Below are the code and all the weights of a small trained network. Each question names an input and a class and asks about switching units off, where a switched-off unit gives its printed mean instead of its output.

import numpy as np


def w(rows, s, z=0):
    codes = np.array(rows[::2]) - 128.0
    scale = np.full(codes.shape[1], s)
    scale[-1] = z or s
    return codes * scale


def norm(h):
    return h / np.sqrt((h * h).mean(-1, keepdims=True) + 1e-5)


def f(y):
    return y / 2 * (1 + np.tanh(0.7978845608 * (y + 0.044715 * y**3)))


def log_softmax(a):
    a = a - a.max(-1, keepdims=True)
    return a - np.log(np.exp(a).sum(-1, keepdims=True))


def net(x, mask):
    res = np.array(x, float).reshape(1, 7) / 4 @ E
    u = 0
    for l in range(3):
        y = f(norm(res) @ A[l][:, :-1].T + A[l][:, -1])
        res = res + np.where(mask[u : u + 8], y, B[l][:, -1]) @ B[l][:, :-1]
        u += 8
    return log_softmax(norm(res)[-1] @ U[:, :-1].T + U[:, -1])


A, B = {}, {}
E = w([
[254,153,88,122,185,112,159,78,97,46,137],'x0',
[195,192,130,157,219,125,193,80,106,154,190],'x1',
[73,123,104,216,123,126,218,143,177,141,92],'x2',
[169,202,61,126,114,173,99,124,86,151,94],'x3',
[126,195,203,92,183,167,145,112,113,110,133],'x4',
[96,101,183,115,194,120,164,197,147,248,194],'x5',
[108,109,80,146,87,133,89,87,150,58,63],'x6',
],0.0075)
A[0] = w([
[99,14,148,159,31,126,113,166,185,144,103,158],'L0N0',
[174,123,104,113,117,156,118,80,119,33,158,206],'L0N1',
[89,173,254,75,178,179,120,123,125,108,137,3],'L0N2',
[114,15,140,79,147,56,121,127,227,70,151,24],'L0N3',
[132,130,98,210,122,95,140,84,178,119,97,93],'L0N4',
[133,139,202,136,217,65,123,134,104,138,118,121],'L0N5',
[93,184,239,91,144,151,76,133,136,110,118,71],'L0N6',
[105,156,97,199,113,131,184,87,198,65,114,27],'L0N7',
],0.0069,0.005)
B[0] = w([
[89,81,96,129,76,24,146,189,95,137,142,231],'L0N0',
[199,150,139,133,106,128,178,142,54,86,82,254],'L0N1',
[58,140,175,36,158,171,158,115,128,106,111,161],'L0N2',
[169,28,227,123,98,2,102,52,109,76,115,146],'L0N3',
[84,143,127,109,150,172,164,167,218,81,128,159],'L0N4',
[176,123,133,46,120,152,189,109,163,136,166,169],'L0N5',
[64,104,166,54,104,165,153,85,181,59,118,165],'L0N6',
[138,59,106,141,152,213,170,116,250,109,100,160],'L0N7',
],0.0075,0.0064)
A[1] = w([
[141,152,184,110,181,136,151,154,152,255,159,19],'L1N0',
[104,152,83,201,106,159,184,113,141,85,87,49],'L1N1',
[100,84,95,188,155,144,105,69,179,67,163,201],'L1N2',
[158,105,108,98,123,127,141,154,107,140,77,148],'L1N3',
[124,166,151,84,211,117,191,112,87,159,211,196],'L1N4',
[149,127,172,109,174,139,128,116,156,212,206,15],'L1N5',
[149,188,74,90,132,175,35,133,73,104,96,51],'L1N6',
[136,92,157,135,139,137,176,74,123,207,225,3],'L1N7',
],0.0092,0.0034)
B[1] = w([
[138,56,173,172,153,43,1,114,215,125,173,203],'L1N0',
[140,143,74,141,225,177,153,87,183,142,93,192],'L1N1',
[176,120,118,142,129,97,179,181,117,52,28,161],'L1N2',
[107,142,127,133,126,113,76,90,118,126,148,170],'L1N3',
[201,146,165,147,209,110,155,148,179,168,156,254],'L1N4',
[166,19,106,151,181,91,57,130,228,122,102,183],'L1N5',
[131,136,48,11,76,116,54,43,96,125,144,207],'L1N6',
[156,159,101,146,151,80,18,142,155,129,101,177],'L1N7',
],0.009,0.0074)
A[2] = w([
[2,109,54,153,92,128,95,235,124,228,127,59],'L2N0',
[195,161,208,125,198,136,158,81,125,169,155,132],'L2N1',
[24,123,86,167,22,128,136,194,130,223,135,51],'L2N2',
[177,107,126,142,159,13,181,133,115,108,144,118],'L2N3',
[166,183,66,134,147,163,114,124,38,76,187,172],'L2N4',
[82,167,229,39,166,193,104,133,150,186,152,106],'L2N5',
[80,112,81,230,131,243,164,104,136,80,73,124],'L2N6',
[91,201,125,157,96,169,148,211,100,148,211,3],'L2N7',
],0.0084,0.0051)
B[2] = w([
[32,151,71,11,105,137,145,127,210,219,104,240],'L2N0',
[43,114,134,208,110,200,160,146,110,137,171,251],'L2N1',
[40,97,39,82,115,74,42,239,159,255,104,228],'L2N2',
[87,129,174,205,93,143,108,170,42,124,162,225],'L2N3',
[134,190,157,86,86,195,84,147,146,219,109,255],'L2N4',
[9,23,92,46,184,195,224,23,189,62,114,194],'L2N5',
[135,197,62,139,186,51,198,190,217,120,57,227],'L2N6',
[148,32,143,188,197,100,53,160,197,72,146,121],'L2N7',
],0.0092,0.0055)
U = w([
[111,24,181,182,28,24,133,152,29,36,97,212],'0',
[160,47,189,235,211,99,58,172,193,193,215,137],'1',
[236,227,178,218,146,244,203,146,25,172,197,2],'2',
[213,200,31,37,21,171,30,57,63,140,59,112],'3',
[38,65,177,41,183,228,219,38,175,77,166,115],'4',
[23,83,34,76,48,46,71,230,185,232,73,61],'5',
[196,199,23,206,177,132,236,180,209,65,10,199],'6',
],0.013,0.0056)

Each question gives the input, the list of numbers given to net, and the class t.
The units are the neurons (one row each of A and B). Each row of codes is followed by its name. A weight is (code - 128) times the scale printed after its matrix; where a second scale follows, it is the last column's (A, B and U).
mask holds one flag per neuron, layer by layer. A switched-off neuron (its flag False) gives its mean, the last column of its row in B, instead of its output. The means were averaged over made-up inputs and are rounded, as every weight is.
A unit's drop is (log p(t) with every unit on - log p(t) with that unit switched off) / (log p(t) with every unit on - log p(t) with every unit switched off).
The circuit of an input: a set's keep is (log p(t) with only the set's units on - log p(t) with every unit switched off) / (log p(t) with every unit on - log p(t) with every unit switched off). Starting from the 12 units with the biggest drops (on a tie, the unit counted first), units are removed one at a time, each time the one whose removal leaves the highest keep (on an exact tie, the one counted first), for as long as the keep stays at least 0.8.
circuit, biggest first: the units of the circuit, biggest drop first
unit that matters most: the unit with the biggest drop
k most important neurons: the k neurons with the biggest drops, biggest first
k most important neurons of layer l: the k neurons of layer l with the biggest drops, biggest first
drop when u is switched off: that unit's drop, to one decimal
input [8,4,-1,3,7,-7,7], class 3: 2 most important neurons	[L1N6, L2N4]
input [8,0,-1,-7,-8,-7,2], class 0: circuit, biggest first	[L2N3]
input [2,6,5,0,-1,3,2], class 1: 2 most important neurons	[L0N1, L1N0]
input [5,-3,3,4,6,6,3], class 4: 2 most important neurons	[L0N2, L2N5]
input [-3,-8,4,-7,3,-8,7], class 0: 3 most important neurons	[L0N0, L0N3, L1N2]
input [4,-8,-8,-5,1,6,-6], class 4: 3 most important neurons of layer 0	[L0N6, L0N2, L0N3]
input [5,-5,-8,-5,4,0,7], class 0: 2 most important neurons	[L0N3, L2N0]
input [-4,-1,0,8,4,3,2], class 4: 2 most important neurons	[L2N5, L0N0]
input [8,-2,6,-8,-8,0,4], class 0: 2 most important neurons	[L0N3, L0N0]
input [-7,-3,-1,-8,-5,-8,7], class 0: 3 most important neurons	[L0N3, L1N2, L2N4]
input [-1,3,3,5,-4,5,2], class 1: 2 most important neurons	[L0N0, L1N0]
input [0,1,-1,2,-5,0,4], class 6: 2 most important neurons	[L1N1, L0N4]
input [-1,-1,6,7,-4,3,7], class 6: 3 most important neurons	[L1N1, L2N6, L0N7]
input [8,8,-8,-5,-2,3,2], class 2: unit that matters most	L0N1
input [5,-3,-7,-4,-6,-1,0], class 0: drop when L0N3 is switched off	0.5
input [8,4,-3,-6,-7,-8,-4], class 2: drop when L2N3 is switched off	0.1
input [-3,-4,-1,6,-1,-4,2], class 3: drop when L1N6 is switched off	0.8
